Here is a tiny trained network, its code and every weight. The questions are about switching its units off for an input and a target symbol, where a switched-off unit gives its printed mean instead of its output.

import numpy as np


def w(rows, s, z=0):
    codes = np.array(rows[::2]) - 128.0
    scale = np.full(codes.shape[1], s)
    scale[-1] = z or s
    return codes * scale


def norm(h):
    return h / np.sqrt((h * h).mean(-1, keepdims=True) + 1e-5)


def f(y):
    return np.maximum(y, 0)


def softmax(a):
    e = np.exp(a - a.max(-1, keepdims=True))
    return e / e.sum(-1, keepdims=True)


def log_softmax(a):
    a = a - a.max(-1, keepdims=True)
    return a - np.log(np.exp(a).sum(-1, keepdims=True))


def net(x, mask):
    ids = ['ΔΘΛΞαβεζημψω'.index(c) for c in x.split()]
    T = len(ids)
    res = E[ids] + P[:T]
    u = 0
    for l in range(2):
        q, k, v = (norm(res) @ M[l].T for M in (Q, K, V))
        z = softmax(np.where(np.tri(T) > 0, q @ k.T / 4**0.5, -1e9)) @ v
        res = res + np.where(mask[u], z, O[l][:, -1]) @ O[l][:, :-1]
        u += 1
        y = f(norm(res) @ A[l][:, :-1].T + A[l][:, -1])
        res = res + np.where(mask[u : u + 4], y, B[l][:, -1]) @ B[l][:, :-1]
        u += 4
    return log_softmax(norm(res)[-1] @ U[:, :-1].T + U[:, -1])


Q, K, V, O, A, B = {}, {}, {}, {}, {}, {}
E = w([
[151,117,116,171,110,139,141,113,106,122,156,128],'Δ',
[126,117,122,146,138,152,156,142,154,94,132,118],'Θ',
[137,101,117,161,93,142,123,127,134,121,147,125],'Λ',
[156,122,115,163,102,167,120,126,121,96,136,149],'Ξ',
[147,120,159,137,136,166,125,150,138,111,128,141],'α',
[153,127,141,147,128,158,156,145,124,104,142,123],'β',
[137,117,151,139,114,162,161,139,134,127,149,138],'ε',
[111,100,114,153,109,112,100,155,154,123,123,142],'ζ',
[109,101,157,135,118,140,153,151,151,130,138,149],'η',
[3,114,178,126,164,137,64,157,7,96,102,165],'μ',
[142,170,145,149,131,94,91,114,155,139,115,122],'ψ',
[113,99,123,146,102,128,157,129,136,136,171,130],'ω',
],0.013)
P = w([
[134,105,123,141,106,138,111,174,121,116,135,125],'0',
[122,144,144,102,86,106,135,127,141,89,122,164],'1',
[90,160,188,250,75,143,135,147,157,10,134,178],'2',
[122,119,94,106,118,117,120,189,97,146,123,100],'3',
[140,17,142,147,186,168,103,126,154,159,184,173],'4',
[135,60,120,200,130,232,207,126,142,166,91,98],'5',
[103,119,150,183,97,137,162,155,129,100,176,157],'6',
],0.011)
Q[0] = w([
[151,126,103,120,161,164,115,132,119,192,62,72],'L0H1',
[162,255,138,88,90,55,146,88,201,97,109,125],'L0H1',
[93,156,135,163,33,135,193,217,124,103,88,81],'L0H1',
[101,97,162,184,124,141,121,171,122,73,167,168],'L0H1',
],0.029)
K[0] = w([
[132,124,151,190,107,154,141,116,236,77,130,143],'L0H1',
[251,101,102,133,134,137,150,186,219,217,147,66],'L0H1',
[67,95,107,239,182,176,99,165,73,113,137,77],'L0H1',
[109,161,138,74,129,98,124,158,43,131,119,103],'L0H1',
],0.027)
V[0] = w([
[193,199,164,103,163,158,80,173,111,76,73,110],'L0H1',
[144,168,57,185,78,69,55,101,122,105,108,107],'L0H1',
[11,132,196,145,141,119,66,144,2,122,106,179],'L0H1',
[52,104,118,109,136,110,100,179,219,115,92,135],'L0H1',
],0.026)
O[0] = w([
[183,132,74,101,174,84,175,182,151,194,136,152,132],'L0H1',
[141,147,14,184,119,121,63,102,135,125,136,97,113],'L0H1',
[7,148,107,111,109,133,99,177,87,190,115,208,255],'L0H1',
[130,131,130,143,100,77,78,194,150,79,109,133,162],'L0H1',
],0.015,0.043)
A[0] = w([
[102,55,133,216,185,166,110,140,149,172,118,168,169],'L0N1',
[151,100,114,205,197,177,173,35,200,250,74,125,69],'L0N2',
[155,116,85,235,170,188,128,52,208,161,118,135,5],'L0N3',
[181,217,77,109,154,63,96,102,149,157,170,123,84],'L0N4',
],0.027,0.0034)
B[0] = w([
[138,129,139,119,140,142,195,126,144,66,102,122,254],'L0N1',
[177,252,97,89,78,156,120,105,68,104,156,121,195],'L0N2',
[68,86,173,131,196,94,137,150,215,168,150,188,230],'L0N3',
[105,148,212,156,83,124,150,111,89,96,95,131,191],'L0N4',
],0.02,0.014)
Q[1] = w([
[187,114,135,102,110,160,11,90,131,161,125,83],'L1H1',
[62,253,61,77,85,160,202,138,12,165,106,178],'L1H1',
[188,17,238,104,102,72,45,148,116,188,99,80],'L1H1',
[99,132,46,74,171,218,180,127,116,90,139,185],'L1H1',
],0.021)
K[1] = w([
[119,106,113,174,122,117,176,159,144,86,85,103],'L1H1',
[193,76,153,116,132,151,125,106,181,171,187,86],'L1H1',
[3,81,88,177,118,146,170,135,101,110,68,148],'L1H1',
[149,145,180,134,144,131,178,98,158,134,130,105],'L1H1',
],0.03)
V[1] = w([
[154,121,191,97,194,107,103,72,67,254,85,170],'L1H1',
[119,171,106,202,93,171,166,50,143,140,144,95],'L1H1',
[66,59,143,146,104,144,19,61,128,190,184,126],'L1H1',
[152,182,123,201,185,35,72,124,157,176,78,129],'L1H1',
],0.015)
O[1] = w([
[104,132,213,149,171,66,118,90,81,192,139,203,114],'L1H1',
[144,204,117,162,155,122,150,78,80,103,161,30,1],'L1H1',
[2,151,156,180,152,160,161,237,101,153,173,91,7],'L1H1',
[172,190,152,171,176,120,157,147,193,182,44,89,38],'L1H1',
],0.0098,0.0075)
A[1] = w([
[132,28,155,115,169,253,213,59,110,172,82,92,61],'L1N1',
[80,169,139,150,184,112,104,162,48,169,190,46,187],'L1N2',
[177,75,119,134,118,75,82,52,65,163,185,197,81],'L1N3',
[124,100,157,158,130,76,5,152,91,132,104,87,2],'L1N4',
],0.029,0.004)
B[1] = w([
[91,142,105,182,125,68,109,154,92,158,251,89,218],'L1N1',
[180,63,130,112,139,149,85,51,163,141,130,127,233],'L1N2',
[150,126,126,142,147,141,143,164,123,169,156,36,254],'L1N3',
[125,175,132,96,174,163,176,128,136,157,165,148,201],'L1N4',
],0.023,0.0086)
U = w([
[149,108,108,92,210,184,132,2,150,155,169,167,93],'Δ',
[187,79,96,103,95,77,119,130,162,49,79,118,253],'Θ',
[144,200,68,153,124,170,65,205,181,87,142,87,1],'Λ',
[144,165,140,251,116,42,119,143,162,153,62,105,54],'Ξ',
[98,36,138,177,202,156,133,105,237,151,120,123,67],'α',
[189,184,84,55,123,185,149,106,44,147,94,63,204],'β',
[125,121,107,136,105,129,85,131,129,183,131,135,18],'ε',
[95,86,131,160,71,200,46,62,106,77,137,84,222],'ζ',
[178,75,101,98,154,109,209,172,160,227,104,151,69],'η',
[89,101,193,63,108,140,91,148,91,66,80,168,191],'μ',
[119,237,185,129,125,89,181,92,89,131,118,169,36],'ψ',
[83,110,121,134,119,97,159,157,74,166,211,86,176],'ω',
],0.0092,0.0025)

Each question gives the input, a string of symbols that net reads in full, and the target symbol t.
The units are the heads (4 rows each of Q, K, V and O) and the neurons (one row each of A and B). Each row of codes is followed by its name. A weight is (code - 128) times the scale printed after its matrix; where a second scale follows, it is the last column's (O, A, B and U).
mask holds one flag per unit, layer by layer, with each layer's heads first. A switched-off unit (its flag False) gives its mean, the last column of its rows in O or B, instead of its output. The means were averaged over made-up inputs and are rounded, as every weight is.
A unit's drop is (log p(t) with every unit on - log p(t) with that unit switched off) / (log p(t) with every unit on - log p(t) with every unit switched off).
The circuit of an input: a set's keep is (log p(t) with only the set's units on - log p(t) with every unit switched off) / (log p(t) with every unit on - log p(t) with every unit switched off). Starting from all 10 units, units are removed one at a time, each time the one whose removal leaves the highest keep (on an exact tie, the one counted first), for as long as the keep stays at least 0.8.
circuit, biggest first: the units of the circuit, biggest drop first
k most important neurons: the k neurons with the biggest drops, biggest first
k most important neurons of layer l: the k neurons of layer l with the biggest drops, biggest first
input η Ξ ε η ψ β, target ω: 2 most important neurons => L1N1, L0N2
input Ξ Ξ ε Δ, target ψ: 3 most important neurons of layer 0 => L0N3, L0N2, L0N1
input ω Λ η ω, target ζ: circuit, biggest first => L1H1, L0H1, L1N2, L0N3
input ζ Λ Δ ε η, target α: circuit, biggest first => L0H1, L0N3
input β α ψ α ζ, target η: circuit, biggest first => L0H1
input Λ ψ Λ η ζ, target Ξ: circuit, biggest first => L0H1, L0N4
input ε ε Θ ζ ψ ε, target Θ: circuit, biggest first => L0H1, L0N1
input α α β α β ω, target β: circuit, biggest first => L0H1, L0N2
input ε Δ ε ε Λ, target Δ: circuit, biggest first => L0H1, L0N3, L0N2
input η ε ζ Ξ Ξ ε Ξ, target ψ: circuit, biggest first => L0H1, L0N2, L0N4, L0N3
input β ψ Δ η β, target Ξ: 2 most important neurons of layer 0 => L0N4, L0N3
input η ε ψ ω Θ Λ, target Ξ: 3 most important neurons of layer 0 => L0N4, L0N1, L0N2
input α Θ Λ Θ ε ε, target α: 2 most important neurons => L0N3, L0N2
input Ξ Ξ α, target ψ: circuit, biggest first => L0H1, L0N2, L0N3, L0N4
input ψ ζ Λ ω ω ε η, target ζ: circuit, biggest first => L0H1
input ε ε ψ β, target ω: 3 most important neurons => L1N3, L0N4, L0N3
input Ξ Δ ε η η α, target ω: 2 most important neurons => L1N1, L0N1
input η Δ Ξ η β α, target ψ: 3 most important neurons of layer 0 => L0N1, L0N2, L0N3
input α β Θ Ξ, target η: circuit, biggest first => L1H1, L0H1, L1N3
input Λ Δ η Λ, target α: 2 most important neurons of layer 0 => L0N1, L0N2
input ε ω Δ Ξ ε ε, target Δ: most important neuron of layer 0 => L0N3
input μ Ξ η ε ω β ψ, target ω: 2 most important neurons => L1N1, L0N3
